Below are the code and all the weights of a small trained network. Each question names an input and a class and asks about switching units off, where a switched-off unit gives its printed mean instead of its output.

import numpy as np


def w(rows, s, z=0):
    codes = np.array(rows[::2]) - 128.0
    scale = np.full(codes.shape[1], s)
    scale[-1] = z or s
    return codes * scale


def f(y):
    return y / 2 * (1 + np.tanh(0.7978845608 * (y + 0.044715 * y**3)))


def log_softmax(a):
    a = a - a.max(-1, keepdims=True)
    return a - np.log(np.exp(a).sum(-1, keepdims=True))


def net(x, mask):
    res = np.array(x, float).reshape(1, 4) / 4 @ E
    y = f(res @ A[0][:, :-1].T + A[0][:, -1])
    res = res + np.where(mask, y, B[0][:, -1]) @ B[0][:, :-1]
    return log_softmax(res[-1] @ U[:, :-1].T + U[:, -1])


A, B = {}, {}
E = w([
[187,254,186,175,172,120],'x0',
[131,131,112,135,126,137],'x1',
[85,155,252,132,22,253],'x2',
[145,117,207,134,252,223],'x3',
],0.0083)
A[0] = w([
[67,97,198,104,80,244,150],'N0',
[161,92,199,160,172,174,137],'N1',
[123,141,175,110,42,166,98],'N2',
[173,102,165,155,151,181,14],'N3',
[178,208,196,182,182,205,231],'N4',
[116,4,119,93,84,198,63],'N5',
[198,152,83,144,164,54,227],'N6',
[104,121,171,165,164,154,24],'N7',
[72,183,156,175,97,189,39],'N8',
[81,190,159,167,168,128,253],'N9',
[160,76,155,216,175,144,157],'N10',
[105,153,119,78,97,137,79],'N11',
[129,174,128,90,63,83,105],'N12',
[77,55,104,169,131,141,44],'N13',
[109,192,132,113,47,59,137],'N14',
[139,87,182,136,178,217,92],'N15',
[108,144,140,116,87,167,26],'N16',
],0.012,0.0051)
B[0] = w([
[73,101,93,132,46,56,236],'N0',
[132,49,85,161,127,108,185],'N1',
[105,141,79,122,175,42,189],'N2',
[253,142,57,130,226,148,150],'N3',
[122,37,142,176,65,67,249],'N4',
[215,108,202,234,125,35,201],'N5',
[42,113,162,153,72,30,232],'N6',
[243,188,99,129,169,186,145],'N7',
[113,202,144,40,130,29,176],'N8',
[143,97,163,149,2,72,190],'N9',
[51,64,40,164,167,104,170],'N10',
[106,78,46,136,188,112,136],'N11',
[213,69,55,196,195,192,165],'N12',
[197,196,230,122,78,116,156],'N13',
[137,53,79,225,187,190,188],'N14',
[121,13,73,181,197,119,189],'N15',
[91,99,81,94,120,62,147],'N16',
],0.0077,0.014)
U = w([
[134,62,24,192,137,143,148],'0',
[111,125,92,59,134,2,195],'1',
[226,130,244,219,82,56,143],'2',
[98,88,126,170,78,107,253],'3',
[77,72,177,125,54,140,131],'4',
[232,189,202,73,187,236,3],'5',
[118,120,166,56,63,226,3],'6',
[219,170,159,37,154,246,3],'7',
],0.0085,0.0053)

Each question gives the input, the list of numbers given to net, and the class t.
The units are the neurons (one row each of A and B). Each row of codes is followed by its name. A weight is (code - 128) times the scale printed after its matrix; where a second scale follows, it is the last column's (A, B and U).
mask holds one flag per neuron, in row order. A switched-off neuron (its flag False) gives its mean, the last column of its row in B, instead of its output. The means were averaged over made-up inputs and are rounded, as every weight is.
A unit's drop is (log p(t) with every unit on - log p(t) with that unit switched off) / (log p(t) with every unit on - log p(t) with every unit switched off).
The circuit of an input: a set's keep is (log p(t) with only the set's units on - log p(t) with every unit switched off) / (log p(t) with every unit on - log p(t) with every unit switched off). Starting from the 12 units with the biggest drops (on a tie, the unit counted first), units are removed one at a time, each time the one whose removal leaves the highest keep (on an exact tie, the one counted first), for as long as the keep stays at least 0.8.
units of the circuit, in order: the units of the circuit, biggest drop first
k most important neurons: the k neurons with the biggest drops, biggest first
drop of u: that unit's drop, to one decimal
input [-5,0,-2,4], class 2: units of the circuit, in order -> N5, N13
input [5,-4,-2,-8], class 0: units of the circuit, in order -> N14
input [7,-8,-4,-6], class 3: units of the circuit, in order -> N6, N14
input [5,8,-5,-5], class 3: units of the circuit, in order -> N6, N14, N8
input [4,8,8,7], class 1: units of the circuit, in order -> N8, N0
input [-7,-2,2,6], class 2: 2 most important neurons -> N5, N13
input [3,-2,1,1], class 4: units of the circuit, in order -> N5, N12, N2
input [6,1,6,-2], class 1: 3 most important neurons -> N8, N2, N5
input [-2,3,7,-4], class 1: 2 most important neurons -> N2, N8
input [-5,-4,-7,-8], class 0: 3 most important neurons -> N14, N12, N8
input [5,2,-1,-6], class 0: 3 most important neurons -> N14, N12, N5
input [-2,0,-3,0], class 4: 4 most important neurons -> N2, N8, N5, N3
input [4,1,1,-7], class 0: 2 most important neurons -> N14, N12
input [6,6,-7,8], class 0: units of the circuit, in order -> N10
input [1,0,4,-3], class 1: 3 most important neurons -> N2, N8, N15
input [3,-4,3,3], class 3: 2 most important neurons -> N5, N4
input [4,2,6,-6], class 0: 3 most important neurons -> N14, N12, N6
input [-8,-4,-6,4], class 2: 2 most important neurons -> N5, N13
input [5,2,8,-1], class 1: drop of N8 -> 0.4
input [5,-2,8,8], class 0: units of the circuit, in order -> N15
input [-6,-1,-1,-2], class 2: drop of N10 -> 0.0
